Below is a small trained network, with its code and all its weights. Each question gives an input and a class and asks what happens when units are switched off, that is, made to give their printed mean instead of their output.

import numpy as np


def w(rows, s, z=0):
    codes = np.array(rows[::2]) - 128.0
    scale = np.full(codes.shape[1], s)
    scale[-1] = z or s
    return codes * scale


def f(y):
    return np.maximum(y, 0)


def log_softmax(a):
    a = a - a.max(-1, keepdims=True)
    return a - np.log(np.exp(a).sum(-1, keepdims=True))


def net(x, mask):
    res = np.array(x, float).reshape(1, 4) / 4 @ E
    y = f(res @ A[0][:, :-1].T + A[0][:, -1])
    res = res + np.where(mask, y, B[0][:, -1]) @ B[0][:, :-1]
    return log_softmax(res[-1] @ U[:, :-1].T + U[:, -1])


A, B = {}, {}
E = w([
[23,3,111,199,147,28,68,227,239],'x0',
[136,220,247,149,91,55,15,67,135],'x1',
[73,64,194,155,29,232,182,242,113],'x2',
[52,157,98,209,74,166,57,71,11],'x3',
],0.0051)
A[0] = w([
[34,140,130,224,127,37,18,82,128,151],'n0',
[77,85,151,146,101,151,145,184,157,96],'n1',
[176,92,64,74,158,173,220,165,131,170],'n2',
[171,110,97,68,156,163,207,152,137,183],'n3',
[32,92,96,218,116,127,97,134,107,207],'n4',
[49,57,77,183,186,85,120,168,178,66],'n5',
[97,74,50,116,107,238,245,154,56,207],'n6',
[180,110,48,75,189,130,202,118,132,223],'n7',
[67,127,95,183,51,213,133,125,48,202],'n8',
[222,204,85,70,204,93,116,20,104,152],'n9',
[163,84,70,69,165,165,222,173,148,108],'n10',
[28,142,140,231,135,33,1,75,134,176],'n11',
[222,205,87,75,209,98,120,23,95,157],'n12',
[108,169,143,159,153,68,52,75,150,146],'n13',
[174,128,55,96,209,115,169,87,118,253],'n14',
[131,186,153,157,50,209,140,91,36,149],'n15',
[78,122,102,169,152,94,90,95,125,65],'n16',
[36,93,136,206,102,131,93,153,124,214],'n17',
[73,32,111,144,160,112,172,221,187,104],'n18',
[217,236,168,107,45,208,128,38,39,229],'n19',
],0.0064,0.0032)
B[0] = w([
[135,228,125,208,136,22,202,98,135,213],'n0',
[123,114,104,87,205,87,180,109,155,168],'n1',
[87,120,155,26,211,113,104,63,170,202],'n2',
[148,142,185,37,190,107,131,71,161,192],'n3',
[83,118,60,206,53,115,109,200,48,194],'n4',
[65,38,81,110,95,204,61,188,62,188],'n5',
[37,108,15,164,190,74,96,118,105,221],'n6',
[80,67,101,43,195,143,118,107,159,210],'n7',
[20,100,43,206,66,137,136,210,19,200],'n8',
[154,209,205,25,240,84,245,4,213,229],'n9',
[100,105,163,29,197,132,106,71,156,192],'n10',
[134,228,111,222,128,15,228,117,138,226],'n11',
[132,200,200,25,237,104,237,3,201,230],'n12',
[162,211,168,168,137,50,186,95,171,185],'n13',
[95,73,92,31,208,104,98,91,175,213],'n14',
[20,82,79,150,86,185,90,171,19,203],'n15',
[163,189,153,116,173,41,152,78,166,151],'n16',
[111,119,62,187,100,74,140,196,94,198],'n17',
[76,56,68,56,186,136,123,107,114,203],'n18',
[10,69,163,67,130,233,91,96,32,255],'n19',
],0.0061,0.0089)
U = w([
[224,57,179,78,82,118,94,245,249,126],'0',
[87,41,121,65,109,235,20,165,79,104],'1',
[142,214,235,117,75,210,195,68,84,115],'2',
[232,217,195,212,34,66,134,180,226,139],'3',
[83,112,29,238,61,107,140,235,56,150],'4',
[152,162,163,55,222,69,216,23,248,151],'5',
[254,164,24,213,2,253,37,25,247,2],'6',
],0.0061)

Each question gives the input, the list of numbers given to net, and the class t.
The units are the neurons (one row each of A and B). Each row of codes is followed by its name. A weight is (code - 128) times the scale printed after its matrix; where a second scale follows, it is the last column's (A, B and U).
mask holds one flag per neuron, in row order. A switched-off neuron (its flag False) gives its mean, the last column of its row in B, instead of its output. The means were averaged over made-up inputs and are rounded, as every weight is.
A unit's drop is (log p(t) with every unit on - log p(t) with that unit switched off) / (log p(t) with every unit on - log p(t) with every unit switched off).
The circuit of an input: a set's keep is (log p(t) with only the set's units on - log p(t) with every unit switched off) / (log p(t) with every unit on - log p(t) with every unit switched off). Starting from the 12 units with the biggest drops (on a tie, the unit counted first), units are removed one at a time, each time the one whose removal leaves the highest keep (on an exact tie, the one counted first), for as long as the keep stays at least 0.8.
units of the circuit, in order: the units of the circuit, biggest drop first
most important unit: the unit with the biggest drop
top k neurons: the k neurons with the biggest drops, biggest first
drop of u: that unit's drop, to one decimal
input [-7,-2,-1,7], class 1: units of the circuit, in order : (n19)
input [-3,-3,5,-3], class 1: units of the circuit, in order : (n9; n11)
input [-5,8,4,4], class 4: units of the circuit, in order : (n15; n8)
input [1,-7,-2,1], class 1: units of the circuit, in order : (n9; n11)
input [6,-2,-1,-4], class 1: units of the circuit, in order : (n5; n9)
input [-2,6,0,4], class 2: top 2 neurons : (n19; n6)
input [-6,-4,4,6], class 1: top 2 neurons : (n19; n11)
input [1,-8,-3,5], class 1: top 2 neurons : (n11; n0)
input [8,-8,-1,-7], class 1: top 3 neurons : (n5; n9; n12)
input [-7,4,1,-2], class 2: top 2 neurons : (n19; n15)
input [3,-5,-2,2], class 1: top 2 neurons : (n11; n0)
input [-6,3,-5,8], class 2: top 3 neurons : (n19; n15; n8)
input [1,6,4,-3], class 3: drop of n9 : 0.1
input [2,6,4,-7], class 0: drop of n11 : 0.1
input [-5,-1,-1,5], class 1: drop of n19 : 0.2
input [7,-2,3,-7], class 1: most important unit : n5
